(in the rows, 128 means zero)
Each row has a class, written after it, and each block has its own classes.
[ 95 112 147 183 183 118 113 107 105 134  90 114 144 126 138  80 173 139
  91 109 171 126 124 181 156  90 190 117 163 162 140 115 105]  (183)
[181 128 112 124  98 116 120 181  91 140 126 135  67 148 117 149 137 137
 155 166 111 187 114 139 117 139 130 133 108 105 142 137 111]  (135)
[186 127  95 132 110 102 120 157  82 140 132 132  73 137 134 164 135 147
 152 168 144 187 119 128 106 133 127 132 104 106 145 130 110]  (149)
[ 89 131 136 194 192 116  92 129 165 113  85 153 151 125 126  90 210  63
  87 124 121 104 116 171 128 106 151 180 164 159 153 134 176]  (161)
[122  88 138 120 140  83 206 148 153 124 120 159 103 131 139  95 113 130
 134 119 113  78 153 163 159 124 143 118  87 128 100 170 175]  (69)
[106 176 126  98 124 160 169 119 124 104 142  69 112 192 115 140 195  93
 110 176 149 148 128 173 137 123 135 100 234 137 120 151 128]  (124)
[128 140 142 131 145  87 162 165 140 128 120 103 116 100 124 157 194 162
 127 152  99 137 135 150 121 123 136  93 158 107 129 193 114]  (124)
[120 129 141 124 116 110 149 175 143 141 137 114 130 103 119 164 163 148
 119 123 115 107 152 139 109 133 113 114 153 100 101 181 114]  (135)
[125 101 108 115 121  84 174 149 159 150 124 101 106 112 128 150 180 174
 125 138 105 119 145 132 111 117 139  88 137  97 110 188 110]  (183)
[184 119 108 129 107  99 112 179  86 137 136 144  77 138 121 158 152 143
 139 162 125 177 114 121 117 128 137 143 114 103 142 135 126]  (135)
[157 119  99 106 115 102 102 174  83 137 141 146  86 133 125 164 145 156
 146 163 125 193 118 121 120 122 131 147 110 102 146 116 116]  (18)
[129 132 157 126 113 110 164 164 121 137 119 103 127 124 117 154 171 144
 123 131 104 123 134 150 121 146 116 110 159 137 114 191 110]  (135)
[120 120 119 112 123 108 140 139 140 155 128 103 127  97 117 142 153 151
 119 131 104 130 138 127 118 130 124 102 128 108 124 170  98]  (183)
[183 133 106 120 113 104 114 165  79 131 131 146  75 126 120 150 136 159
 145 156 134 185 127 124 113 132 137 129 105 108 141 135 107]  (135)
[143 150 136 122 187 133 153  80 156 112 127  87  94 190 131 106 225  42
 100 178 104 161 101 166  95 140 102 105 206 156 146 163 159]  (161)
[ 53  90  94 130  65 118  92 131 159 131 134 124 116 141 112 154 111  80
 104 137 155  95 167 186 107 135 118 154 123  54  81 126 108]  (135)
[178 122 111 119 124 102 116 164 116 150 126 126  63 153 135 164 160 139
 150 159 118 181 111 138 106 144 118 137 123 107 136 127 134]  (161)
[111  66 144 115 127  84 192 151 153 108 122 164 120 126 141  98 116 149
 140 104 108  83 159 145 171 126 150 131  80 150  96 151 166]  (181)
[126 121 131 101 146  83 151 136 148 160 129 119 100 109 125 160 179 161
 132 140  97 130 132 170 102 133 128  74 140  96 106 184 125]  (69)
[111  73 135 123 136  76 199 137 161 131 124 152 120 124 140 107 121 154
 137 114 110  89 154 148 158 125 155 117  90 130 101 167 161]  (106)
[170 119 104 129 132 100 124 164  93 134 130 148  81 140 131 150 169 158
 149 166 123 194 111 134 114 121 137 133 124 100 147 127 135]  (18)
[ 94 115 121 180 178 128 116 130 176 118 106 173 136 107 149 119 176 100
  69 117 135 108 152 162 136  82 124 196 166 102 151 121 163]  (69)
[111 126 134 111 115 106 174 136 156 141 107  93 116 132 128 158 169 150
 129 121 112  98 155 161 100 144 109  96 152 122  94 180 129]  (161)
[128  86 127 123 144  71 205 130 147 121 121 161 103 117 143 100 116 155
 136 111 117  92 161 164 154 126 144 107  77 126  90 164 173]  (69)
[173 112 110 129 114 104 112 145  99 151 120 131  80 141 128 151 152 145
 144 158 126 167 108 126 112 145 120 136 122 112 148 129 133]  (161)
[100 159 128  84 147 130 140 118 131 147 146  67 106 187 105 128 175  33
  88 165 116 159 123 182 135 134 126 110 194 152 108 137 129]  (183)
[ 64 102  84 137 110 143  46  91 145 127  91 138 121 144 138 148 148  78
  94 124 147 116 152 175 114  88 143 179 131 101 130  64 118]  (69)
[118  84 133 128 145  66 204 139 146 130 120 145 115 130 139  88 136 141
 135 107 108  77 156 166 159 133 144 119  98 146  84 161 181]  (161)
[174 141  99 123 115 100 106 169  89 140 139 132  83 130 129 172 151 147
 143 171 136 190 115 129 112 130 126 146 127 104 147 136 105]  (149)
[139 116 143 135 147  77 145 165 131 137 131 130 122  84 132 160 188 172
 134 118 125 124 151 133 111 140 137  99 129 118  99 183 119]  (135)
[ 90  68 143 142 138 156  52 107 140 113  88 175 150 167 133  89 172  67
  81 124  91 130  91 164 135  76 165 182 136 187 181  82 159]  (181)
[168 122 103 126 116 102 109 172  85 140 132 138  78 135 123 159 140 158
 146 166 122 192 105 121 112 118 132 135 121  81 149 129 107]  (124)
[179 120  92 127 119 103 101 156 104 147 121 134  73 122 126 145 136 152
 140 161 131 184 114 112 119 127 140 137  97  90 158 125 107]  (183)
[128 132 132 121 118  80 162 176 141 137 125  95 111 121 132 166 167 138
 135 148 118 112 143 146  98 122 125  93 145 102  98 187 115]  (149)
[ 73  69 166 179 154 156 108  83 201 103  89  96 142 161 158 121 221  89
  73 159 147 104 107 177 117  99 153 130 196 145 185 157 128]  (106)
[164 132 109 118 116 114 111 153 104 152 133 135  83 141 127 166 136 150
 149 165 121 196 111 118 117 126 136 144 128  87 154 128 105]  (106)
[173 135 113 125 128 115 113 167 116 148 134 143  82 127 125 164 140 145
 148 168 117 194 110 112 117 129 133 148 116  90 166 139 117]  (106)
[112 171 155 123 159 156 132 107 144 123 144  73 143 175 115 115 182  16
  85 152 107 119 108 168 134 132 112 132 201 175 129 133 168]  (161)
[151  63  73 167 148  91 102  65 118 145 128 128 102 131 132 104 209 149
 120 141 156 112 111 176  97 121 157  90 115  72 122 112 200]  (161)
[106 120 146 122 130 106 159 128 158 153 136  96 130 116 129 176 160 133
 127 132 114 130 145 144 108 145 119 104 148 101 106 178 110]  (106)
[137 109 148 129 116 100 171 162 144 124 118 111 114 117 134 162 174 160
 129 125 122 109 155 143  95 135 127  91 131 115 102 198 120]  (135)
[171 125  91 124 126 100 112 161  88 131 136 150  81 140 123 154 153 158
 152 165 131 190 106 123 110 124 133 141 117  90 145 123 127]  (18)
[105 155 138  99 115 131 132 161 137  96 144  98 108 207  95 122 184  27
 119 195 101 150  88 170 138 135 142 136 182 133 123 162 166]  (181)
[121 140 118 129 123  93 157 125 142 141 146  90 134  93 132 184 175 177
 116 134 118 130 150 159  93 125 116  92 157 102 102 186  90]  (149)
[120 102 133 125 151  87 170 127 152 154 126 112 114 116 138 150 204 162
 138 126 120 118 146 141  87 141 129  78 153 122  97 191 124]  (161)
[174 130 101 128 130 105 113 162  94 133 130 135  75 127 127 159 152 162
 147 165 118 199 113 123 111 119 133 129 117  89 153 129 108]  (124)
[127  84 131 124 147  80 213 137 156 122 115 167 104 124 145  97 125 148
 138 109 116  78 161 155 148 120 147 112  86 129  97 174 175]  (69)
[121  88 135 138 152  77 200 154 148 109 115 157 119 115 138  95 137 162
 137 112 115  93 152 152 161 121 152 112  99 136 101 164 167]  (124)
[126 119 137 116 144  86 178 135 142 140 128  99 115 120 135 138 183 161
 135 128 106 109 144 142  94 128 128  80 147 111 100 196 121]  (161)
[179 135  99 128 108 107 101 171  95 143 136 143  82 126 124 160 133 140
 150 172 130 185 110 131 109 136 126 140 105 101 152 134 114]  (149)
[ 82 170 151 124 144 167 104  96 147 106 142  78 153 165 126 132 195  22
  91 178 141 137 118 152 167 143 127 171 221 142 161 134 128]  (106)
[176 107  97 124 118 109 100 171 101 156 132 132  74 125 128 155 137 146
 130 158 129 193 115 114 126 129 131 148  93 100 161 121 112]  (183)
[ 85  75 128 174 148 114  89  60 117 139 117 115 139 128 151 109 160 102
  81 119 189  93 139 200 168 131 173 171 123 106 150 117 111]  (183)
[100 118 152 182 184 156 131 102 139 137 133 121 149 138 161 126 189 100
  88 106 132 130 127 189 167  98 142 175 185 155 140 102 132]  (69)
[114 106 141 135 128 106 170 162 164 145 128  90 121 111 141 168 190 148
 131 143 125 109 154 130 108 118 133  95 154  74 116 187 127]  (106)
[138 112 146 124 139  96 162 158 151 130 130 123 114 122 126 150 186 148
 126 126 106 120 135 154  90 137 126  90 136 116  97 200 134]  (135)
[120  80 127 131 141  76 205 152 141 121 118 153 108 125 136  99 132 161
 144 116 119  94 156 155 156 119 157 103  95 131  95 159 161]  (124)
[140  97 140 136 122 102 164 170 149 129 123 127 111 117 122 156 176 159
 134 140 108 127 132 134  96 119 140  91 119 109 123 188 148]  (181)
[121  74 129 186 189  86  92  92 137 125 109 170 139 122 142 123 189  78
  75 124 154 115 124 143 130  91 177 155 127 176 148  94 187]  (124)
[101  90 118 155 205 134 127 110 156 134 123 146 124 136 165 125 252 137
  89 106 133 101 150 197 131  68 176 158 175 111 157 134 145]  (124)
[166 172 118 120 162 124 135  73 120 133 159 127 114 138 116 152 172 119
  98 167 154 155 105 142 104 131 132 103 190 126 139 149 155]  (69)
[135 183  91 113 146 105 150  96 104 129 157  76 105 189 113 151 174  11
 121 169 118 142 118 149 122 143 107 152 178 139 103 132 126]  (149)
[112 117 129 126 126  80 153 146 148 160 134 111 122 108 123 159 173 142
 130 131 103 117 143 148 100 143 119 106 144 104  93 178 127]  (161)
[136 102 114 121 140 127 169  70 120 135 125  95 102 179 132 142 199  77
 104 163 131 131 127 133 120 125 118 113 184 160 143 132 141]  (124)
[181 134 116 125 109 114 110 176  92 137 138 152  80 137 116 147 131 141
 140 160 116 178 109 133 122 134 132 149 114 104 149 139 118]  (135)
[130 104 128 123 117 102 143 137 141 158 117 108 124 114 128 149 163 152
 118 128  96 126 128 140 116 126 137 109 124 114 125 168 112]  (183)

Next block, with new classes.
[103 110 157 119 132  67  91 137 132 101 176  83 133  20 142  78 168 161
 137 160  88 128 118 139 137 139 123  71 165 130 189 105  75]  (152)
[128 108 136  98 134  81  50 164 111 115 169  51 140 157 162 118 158 110
 210 141  90 164  92 141 162 132 123 140 109 116 195 118 151]  (5)
[106 113 155 113 127  74  89 148 133 102 185  85 120  44 144  67 171 158
 139 164  93 118 132 133 139 129 117  74 167 123 178 106  71]  (9)
[105 126 170 120 125  61  54 142 134 114 159  84 126  45 144  76 164 162
 146 162  73 117 134 122 132 136 126  78 160 118 179 109  72]  (5)
[121 106 139 124 130  83  71 159  97 111 175  64 147 134 171 120 158 108
 185 137 112 157  92 155 157 113 121 146 103 110 184 137 136]  (17)
[114 103 135 120 123  72  56 172 107  72 200  61 140 144 152 128 139 106
 181 145 106 160 100 149 152 122 128 126 123 146 198 108 138]  (17)
[115 118 161 119 139  60  84 155 138 115 160  72 134  55 155  41 156 151
 118 158  69 123 133 133 139 132 126  79 166 106 186 108  69]  (9)
[123 110 137 114 141  79  40 167 117 104 163  53 141 159 153 112 145 116
 200 166 100 173  94 131 147 132 142 142 101 121 203 103 147]  (5)
[118 114 134 110 133  86  72 185 108 101 192  56 130 140 158 119 158 126
 172 147 108 173 103 159 146 126 140 133 130 132 187 128 135]  (62)
[123 108 142 127 128  66  55 167 108  83 196  55 149 164 159 109 141 109
 178 166 110 172  86 156 164 131 136 123 118 129 194 118 127]  (71)
[120 106 134 110 132  84  73 173  91  81 211  62 145 143 152 137 154 125
 190 162 120 179  88 155 144 131 129 125 125 137 199 117 135]  (152)
[101 118 158 123 128  71  99 150 130  89 182  90 130  24 138  91 164 162
 116 158  87 125 133 148 125 141 125  57 176 135 178 112  69]  (152)
[101 111 155 114 134  59  97 151 144  92 176  94 116  27 155  64 166 163
 127 154  90 129 132 143 128 135 114  82 170 124 183 131  83]  (116)
[116 116 160 124 126  55  74 151 129  99 169  80 134  35 146  52 149 157
 122 149  82 135 130 128 141 132 128  73 164 122 185 115  83]  (164)
[101 112 167 137 124  59  71 137 115 109 158  80 123  32 161  61 154 155
 142 157  86 129 112 136 138 132 129  83 161 112 190 120  69]  (24)
[124 112 138 119 129  81  52 173  96  85 193  59 147 132 149 108 144 119
 188 159 118 181  97 144 152 127 144 127 113 132 193 113 146]  (164)
[120 118 155 118 124  62  78 149 129 105 174  84 124  40 149  56 155 161
 125 146  90 131 135 130 136 129 123  74 166 128 183 119  82]  (164)
[135  92 128 111 135  66  63 170  96 109 182  56 128 144 173 104 153 116
 206 147 113 180  79 140 155 120 122 147 121 112 212 123 151]  (24)
[131 103 125 116 142  52  44 162 103 103 181  42 136 149 177  92 149 121
 208 140  95 178  90 127 165 122 128 148 111 124 209 114 158]  (145)
[107 116 156 114 129  74  87 140 126 101 188  90 133  24 137  91 174 156
 136 164  94 123 126 144 130 138 124  66 162 132 181 106  72]  (152)
[117 108 143 122 124  87  63 184  88  66 203  59 145 157 146 118 150 110
 194 157 111 168  85 158 161 134 142 120 121 129 190 115 125]  (9)
[127 101 122 110 144  50  66 158 101 107 182  42 139 156 180 102 158 125
 214 128  88 181  84 132 176 129 114 150 115 123 212 127 156]  (145)
[117 108 135 108 130  84  56 181  96  91 197  57 143 138 150 116 159 118
 193 152 115 174  88 149 149 128 145 137 119 129 192 116 137]  (62)
[125 109 138 119 138  61  62 171  96  73 190  63 153 141 157 117 156 113
 194 155  96 181  88 153 159 134 133 130 112 132 198 128 131]  (145)
[104 114 149 124 128  72 100 155 137  98 166 101 108  36 152  78 165 160
 113 157  90 129 141 148 119 131 116  64 179 129 182 126  74]  (24)
[100 114 157 123 128  61  88 139 144  97 169  81 136  50 155  65 158 156
 117 165  93 133 124 146 133 139 117  73 170 123 188 121  76]  (71)
[117 111 132 112 122  80  56 185 105  85 201  57 130 152 145 125 137 113
 163 143 108 168 103 159 130 132 144 119 131 137 196 120 135]  (62)
[102 120 160 112 121  76 107 159 140  92 181 100 122  18 142  96 169 156
 104 153  85 116 150 145 114 123 109  71 183 135 169 122  75]  (17)
[123 107 135 100 138  83  58 160 109 120 168  54 141 164 169 112 159 115
 213 153  97 168  92 138 162 126 113 145 103 110 196 121 154]  (5)
[108 111 164 130 124  57  81 151 124  97 164  86 120  33 152  63 155 154
 128 156  80 130 120 138 137 134 128  74 171 122 189 117  65]  (24)
[114 116 158 120 136  63  87 153 135 111 167  77 125  46 153  53 165 159
 123 154  78 114 140 132 147 133 125  75 167 115 179 110  61]  (9)
[102 107 164 126 126  58  74 141 135  81 166  90 134  44 148  52 155 144
 138 147  82 134 117 138 132 139 123  74 163 128 197 119  83]  (168)
[101 118 165 119 131  54  76 152 130 118 167  79 133  20 149  62 168 160
 126 151  75 125 130 139 134 132 129  79 174 112 177 120  72]  (62)
[119 114 136 109 130  83  46 157 112 123 169  53 137 170 165 112 156 112
 204 146 102 163  92 142 161 124 125 142  97 111 197 124 149]  (5)
[126 107 137 114 136  72  69 173 104  69 183  60 145 141 158 111 150 110
 183 157 100 184  90 156 158 132 138 133 107 134 198 129 141]  (145)
[111 131 163 112 125  66  68 156 141 113 158  86 121  57 146  69 159 155
 118 152  69 113 145 130 116 134 121  71 169 118 181 113  74]  (5)
[101 116 161 130 130  52  89 150 129  77 167  84 128  23 151  68 164 158
 137 155  73 137 126 142 137 140 122  73 171 134 184 123  82]  (145)
[124  99 125 106 142  89  63 152 111 123 172  49 132 146 180 113 149 120
 205 139 110 166  98 131 159 111 118 161 106 121 196 112 164]  (17)
[125  95 130 122 139  74  67 167 111 101 170  55 131 146 161 102 140 111
 189 159 108 183  80 140 157 128 141 139 106 120 212 111 147]  (24)
[110 106 165 130 134  52  64 129 128 100 162  88 130  47 160  47 165 159
 157 147  85 129 117 123 153 132 124  88 150 122 190 120  72]  (168)
[101 110 155 114 127  59 100 143 131  76 182  92 120  27 146  83 170 165
 146 167  91 142 125 133 131 136 112  79 166 138 185 123  89]  (145)
[ 97 111 168 113 116  65  77 134 131  92 193  98 133   4 138  87 182 153
 163 165  94 118 118 125 142 121 111  82 169 137 173 103  77]  (17)
[112 120 162 131 146  50  88 158 138 117 152  86 125  37 176  33 155 162
 113 151  70 125 136 139 130 125 118  90 168  98 175 135  76]  (116)
[107 111 152 112 129  79 100 141 131  96 184  89 131  29 137  84 169 154
 129 164  94 125 121 145 131 136 121  67 158 133 184 105  75]  (152)
[134 100 127 120 149  72  57 156  99 124 172  42 151 143 173 102 149 117
 189 144 106 169  84 139 165 121 137 144  96 107 200 111 141]  (152)
[124 112 138 124 140  82  58 173 110  88 182  69 138 158 162  97 147 114
 181 152 105 176 104 146 146 127 139 128 114 132 196 120 141]  (168)
[123 112 134 117 125  81  59 172  94  90 204  59 138 141 146 123 143 126
 190 154 120 181  97 138 149 130 139 127 117 133 195 115 152]  (164)
[123 102 139 121 135  77  67 175 100  92 185  65 140 134 158 104 152 108
 192 173 108 180  80 144 156 121 136 131 112 120 196 111 136]  (24)
[128 103 129 105 137  69  52 156 115 131 167  48 131 164 170 111 157 120
 209 144 104 163  93 130 160 123 115 150 100 104 207 122 157]  (5)
[100 113 164 121 131  53  68 147 131 114 162  71 132  18 149  55 167 162
 147 150  78 130 118 130 145 139 137  87 170 117 189 109  79]  (62)
[125 111 139 125 132  74  44 160 116  87 184  57 152 157 158 108 142 107
 175 164 116 172  88 152 159 132 148 126 109 128 191 114 128]  (71)
[125 123 141  98 121 100  44 161 102 114 183  54 134 168 157 129 157 102
 205 141 101 153  93 154 154 132 130 136 100 123 188 122 140]  (5)
[129 106 140 120 134  74  49 170  96  78 200  79 141 162 157 109 153 114
 203 157 113 177  96 147 143 126 129 127 119 134 198 124 137]  (168)
[113 111 130 110 130  84  79 192 104  87 198  58 133 156 153 123 144 118
 162 147 107 177 101 163 131 132 134 125 134 134 197 127 139]  (62)
[114 119 163 127 138  59  90 156 145 114 149  86 131  18 157  59 161 155
 113 148  67 117 143 128 130 124 122  84 173 117 178 108  76]  (17)
[122 100 134 112 139  86  67 168 107  97 190  47 133 145 155 110 153 126
 199 165 118 171  93 137 162 128 140 142 112 123 198 105 138]  (9)
[142  92 121 116 142  70  43 162 111 119 164  55 129 152 172  89 146 107
 204 144 104 174  85 131 168 117 137 143 102 112 203 108 152]  (24)
[132 107 130 114 138  89  70 166 123  95 177  55 143 166 166  99 146 106
 166 166 121 175  92 158 159 126 140 135 101 125 193 120 137]  (71)
[112 106 134 105 125  85  52 174 104  83 198  56 139 147 151 119 155 114
 190 147 119 177  88 159 153 129 144 133 118 141 196 123 135]  (62)
[139 107 121 111 136  70  43 162 108 123 190  53 130 148 165  93 151 132
 203 142 121 179 101 120 158 112 129 144 112 120 202 113 166]  (164)
[128 101 128 118 145  59  57 157 101 103 171  47 143 141 179  96 155 118
 209 141  95 178  87 138 173 125 125 147 104 117 202 126 155]  (145)
[112 116 164 132 123  55  65 151 120 100 171  90 120  30 150  65 159 151
 137 159  80 123 125 134 137 130 131  69 171 123 181 111  66]  (24)
[108 120 157 113 126  78  85 149 131 106 187  88 117  38 145  73 176 163
 134 161  94 112 143 137 132 128 120  70 174 124 172 111  65]  (9)
[116 124 161 113 135  62  90 158 145 121 144  83 121  62 155  60 162 156
 120 153  63 119 142 135 130 138 111  78 165 112 188 121  76]  (5)
[111 116 167 127 132  43  79 145 124  88 162  76 131  22 157  56 163 158
 143 152  68 133 120 134 148 140 127  83 165 126 190 121  75]  (145)
[109 111 167 133 131  52  67 137 128 102 158  92 136  43 160  36 157 149
 135 147  77 123 123 128 139 129 121  77 155 111 186 121  72]  (168)
[110 109 136 113 131  79  52 177  98  90 197  55 139 140 151 126 152 126
 195 154 115 180  92 146 146 132 146 136 126 134 196 117 142]  (62)
[103 107 169 135 124  56  67 132 128  86 167  91 131  44 151  56 152 149
 144 150  84 130 115 135 139 134 125  77 156 124 188 122  73]  (168)
[107 109 151 122 127  62  88 136 137  98 173  90 122  21 141  71 162 165
 145 158 102 137 130 125 137 137 119  73 163 131 185 111  93]  (164)
[111 120 165 128 132  47  87 146 126  93 157  79 128  35 161  57 156 158
 123 149  68 131 131 141 138 137 123  79 164 120 186 133  73]  (145)
[119 113 138 114 122  76  44 174  99  96 207  61 134 143 144 125 155 117
 195 145 108 166  92 152 148 129 144 124 128 134 190 117 132]  (62)
[106 110 151 121 130  64  85 147 133 106 168  95 117  36 154  67 168 156
 135 162  91 133 127 133 130 127 116  75 168 122 187 116  78]  (24)
